Here is a tiny trained network, its code and every weight. The questions are about switching its units off for an input and a target symbol, where a switched-off unit gives its printed mean instead of its output.

import numpy as np


def w(rows, s, z=0):
    codes = np.array(rows[::2]) - 128.0
    scale = np.full(codes.shape[1], s)
    scale[-1] = z or s
    return codes * scale


def norm(h):
    return h / np.sqrt((h * h).mean(-1, keepdims=True) + 1e-5)


def f(y):
    return np.maximum(y, 0)


def softmax(a):
    e = np.exp(a - a.max(-1, keepdims=True))
    return e / e.sum(-1, keepdims=True)


def log_softmax(a):
    a = a - a.max(-1, keepdims=True)
    return a - np.log(np.exp(a).sum(-1, keepdims=True))


def net(x, mask):
    ids = ['αδελμσφψ'.index(c) for c in x.split()]
    T = len(ids)
    res = E[ids] + P[:T]
    u = 0
    for l in range(2):
        r = norm(res)
        for j in range(3):
            rows = slice(3 * j, 3 * j + 3)
            q, k, v = (r @ M[l][rows].T for M in (Q, K, V))
            z = softmax(np.where(np.tri(T) > 0, q @ k.T / 3**0.5, -1e9)) @ v
            o = O[l][rows]
            res = res + np.where(mask[u + j], z, o[:, -1]) @ o[:, :-1]
        u += 3
        y = f(norm(res) @ A[l][:, :-1].T + A[l][:, -1])
        res = res + np.where(mask[u : u + 8], y, B[l][:, -1]) @ B[l][:, :-1]
        u += 8
    return log_softmax(norm(res)[-1] @ U[:, :-1].T + U[:, -1])


Q, K, V, O, A, B = {}, {}, {}, {}, {}, {}
E = w([
[159,31,135],'α',
[102,46,143],'δ',
[175,37,134],'ε',
[227,255,184],'λ',
[136,244,193],'μ',
[127,168,93],'σ',
[158,162,75],'φ',
[82,142,100],'ψ',
],0.0032)
P = w([
[99,146,251],'0',
[182,142,35],'1',
[184,176,34],'2',
[161,137,103],'3',
[171,124,100],'4',
[165,112,81],'5',
[164,115,92],'6',
[163,124,87],'7',
[141,123,74],'8',
],0.0018)
Q[0] = w([
[176,201,23],'0.h0',
[91,117,45],'0.h0',
[143,118,254],'0.h0',
[110,125,93],'0.h1',
[100,143,102],'0.h1',
[178,122,223],'0.h1',
[119,178,62],'0.h2',
[135,86,201],'0.h2',
[123,184,58],'0.h2',
],0.01)
K[0] = w([
[67,144,172],'0.h0',
[143,116,250],'0.h0',
[152,131,12],'0.h0',
[120,134,110],'0.h1',
[126,158,99],'0.h1',
[156,97,194],'0.h1',
[148,131,207],'0.h2',
[115,121,51],'0.h2',
[146,135,210],'0.h2',
],0.012)
V[0] = w([
[10,150,68],'0.h0',
[208,81,198],'0.h0',
[255,179,163],'0.h0',
[197,162,120],'0.h1',
[149,67,87],'0.h1',
[176,90,165],'0.h1',
[176,144,190],'0.h2',
[154,147,219],'0.h2',
[127,128,128],'0.h2',
],0.0057)
O[0] = w([
[157,231,57,161],'0.h0',
[65,52,171,121],'0.h0',
[192,54,254,115],'0.h0',
[76,70,150,172],'0.h1',
[137,172,228,137],'0.h1',
[80,160,123,3],'0.h1',
[112,207,151,208],'0.h2',
[84,228,141,249],'0.h2',
[128,128,127,128],'0.h2',
],0.0046,0.0014)
A[0] = w([
[113,147,73,80],'0.n0',
[30,175,108,7],'0.n1',
[52,168,104,58],'0.n2',
[149,3,58,168],'0.n3',
[115,144,58,81],'0.n4',
[183,37,80,202],'0.n5',
[176,211,41,251],'0.n6',
[219,133,174,111],'0.n7',
],0.0042,0.0025)
B[0] = w([
[113,76,149,148],'0.n0',
[197,107,29,141],'0.n1',
[199,121,65,147],'0.n2',
[17,185,128,182],'0.n3',
[99,81,162,152],'0.n4',
[4,164,138,179],'0.n5',
[151,7,189,254],'0.n6',
[47,138,179,156],'0.n7',
],0.0037,0.0042)
Q[1] = w([
[126,114,130],'1.h0',
[140,138,130],'1.h0',
[108,78,104],'1.h0',
[1,36,127],'1.h1',
[110,89,98],'1.h1',
[107,161,191],'1.h1',
[182,123,71],'1.h2',
[138,122,107],'1.h2',
[163,84,103],'1.h2',
],0.0082)
K[1] = w([
[122,108,123],'1.h0',
[119,143,132],'1.h0',
[122,85,108],'1.h0',
[10,2,116],'1.h1',
[83,91,67],'1.h1',
[138,128,228],'1.h1',
[40,168,89],'1.h2',
[103,142,131],'1.h2',
[100,200,125],'1.h2',
],0.0064)
V[1] = w([
[168,132,128],'1.h0',
[146,149,115],'1.h0',
[123,145,122],'1.h0',
[99,236,112],'1.h1',
[87,252,112],'1.h1',
[73,239,104],'1.h1',
[181,22,123],'1.h2',
[211,34,81],'1.h2',
[103,164,146],'1.h2',
],0.003)
O[1] = w([
[114,145,154,59],'1.h0',
[115,110,148,80],'1.h0',
[123,107,129,125],'1.h0',
[96,198,177,121],'1.h1',
[71,234,186,134],'1.h1',
[69,252,164,157],'1.h1',
[171,219,178,82],'1.h2',
[184,173,226,1],'1.h2',
[114,112,91,165],'1.h2',
],0.0025,0.00047)
A[1] = w([
[105,36,3,2],'1.n0',
[215,158,123,120],'1.n1',
[243,94,197,151],'1.n2',
[239,243,8,29],'1.n3',
[130,121,112,116],'1.n4',
[153,48,111,56],'1.n5',
[153,47,105,61],'1.n6',
[141,92,39,70],'1.n7',
],0.0049,0.0034)
B[1] = w([
[99,73,107,183],'1.n0',
[132,146,84,183],'1.n1',
[184,152,83,230],'1.n2',
[37,254,88,253],'1.n3',
[129,116,130,134],'1.n4',
[97,190,133,151],'1.n5',
[110,179,135,155],'1.n6',
[120,78,140,167],'1.n7',
],0.0073,0.0023)
U = w([
[109,116,140,29],'α',
[120,51,4,106],'δ',
[109,108,158,23],'ε',
[158,122,197,158],'λ',
[72,187,213,31],'μ',
[205,109,72,252],'σ',
[175,108,163,155],'φ',
[65,202,60,194],'ψ',
],0.011,0.0034)

Each question gives the input, a string of symbols that net reads in full, and the target symbol t.
The units are the heads (3 rows each of Q, K, V and O) and the neurons (one row each of A and B). Each row of codes is followed by its name. A weight is (code - 128) times the scale printed after its matrix; where a second scale follows, it is the last column's (O, A, B and U).
mask holds one flag per unit, layer by layer, with each layer's heads first. A switched-off unit (its flag False) gives its mean, the last column of its rows in O or B, instead of its output. The means were averaged over made-up inputs and are rounded, as every weight is.
A unit's drop is (log p(t) with every unit on - log p(t) with that unit switched off) / (log p(t) with every unit on - log p(t) with every unit switched off).
The circuit of an input: a set's keep is (log p(t) with only the set's units on - log p(t) with every unit switched off) / (log p(t) with every unit on - log p(t) with every unit switched off). Starting from the 12 units with the biggest drops (on a tie, the unit counted first), units are removed one at a time, each time the one whose removal leaves the highest keep (on an exact tie, the one counted first), for as long as the keep stays at least 0.8.
circuit, biggest first: the units of the circuit, biggest drop first
unit that matters most: the unit with the biggest drop
top k neurons: the k neurons with the biggest drops, biggest first
k most important neurons of layer l: the k neurons of layer l with the biggest drops, biggest first
which heads matter: for each layer, one digit per head in row order, 1 if its drop is at least 0.15 and else 0, layers parted by /
drop of u: that unit's drop, to one decimal
input λ ψ δ φ ε α σ σ λ, target σ: which heads matter : 100 / 000
input ψ φ μ σ σ λ, target σ: unit that matters most : 1.n2
input λ α σ σ σ φ, target λ: which heads matter : 100 / 000
input μ σ σ ε ψ ψ λ φ, target μ: circuit, biggest first : 0.h2, 0.h0
input σ δ ε, target μ: which heads matter : 011 / 000
input σ σ μ, target σ: circuit, biggest first : 0.h1, 1.n2, 0.h0, 1.n3
input δ λ λ μ δ σ, target δ: which heads matter : 000 / 000
input δ ψ δ λ δ σ φ, target δ: circuit, biggest first : 0.h0, 1.n3
input σ ε ε λ, target λ: top 2 neurons : 1.n3, 0.n7
input μ ψ ψ ψ ψ ε φ, target μ: which heads matter : 000 / 010
input σ ψ δ, target μ: 2 most important neurons of layer 0 : 0.n5, 0.n3
input σ ψ ψ φ ψ μ ψ σ, target σ: top 2 neurons : 0.n6, 1.n2
input μ σ α σ ε ε δ ψ ψ, target μ: circuit, biggest first : 0.h0, 0.h2
input σ ψ δ ψ, target σ: unit that matters most : 0.n6
input δ ε ε ε λ σ σ ψ, target δ: top 2 neurons : 0.n1, 1.n3
input μ ε δ σ ψ σ, target μ: top 2 neurons : 0.n6, 1.n3
input σ α σ δ ε α φ δ ψ, target σ: top 2 neurons : 0.n6, 1.n3
input σ δ δ ε σ, target σ: 3 most important neurons of layer 0 : 0.n6, 0.n3, 0.n5
input μ μ δ δ ψ, target μ: drop of 0.h0 : 0.3
input λ ψ ψ, target λ: drop of 1.n3 : 0.1
input φ α ε μ, target λ: drop of 1.n1 : 0.0
input δ λ λ ψ λ ψ σ ψ σ, target δ: unit that matters most : 0.h0
input μ α δ ψ φ ε σ, target μ: drop of 0.h0 : 0.2
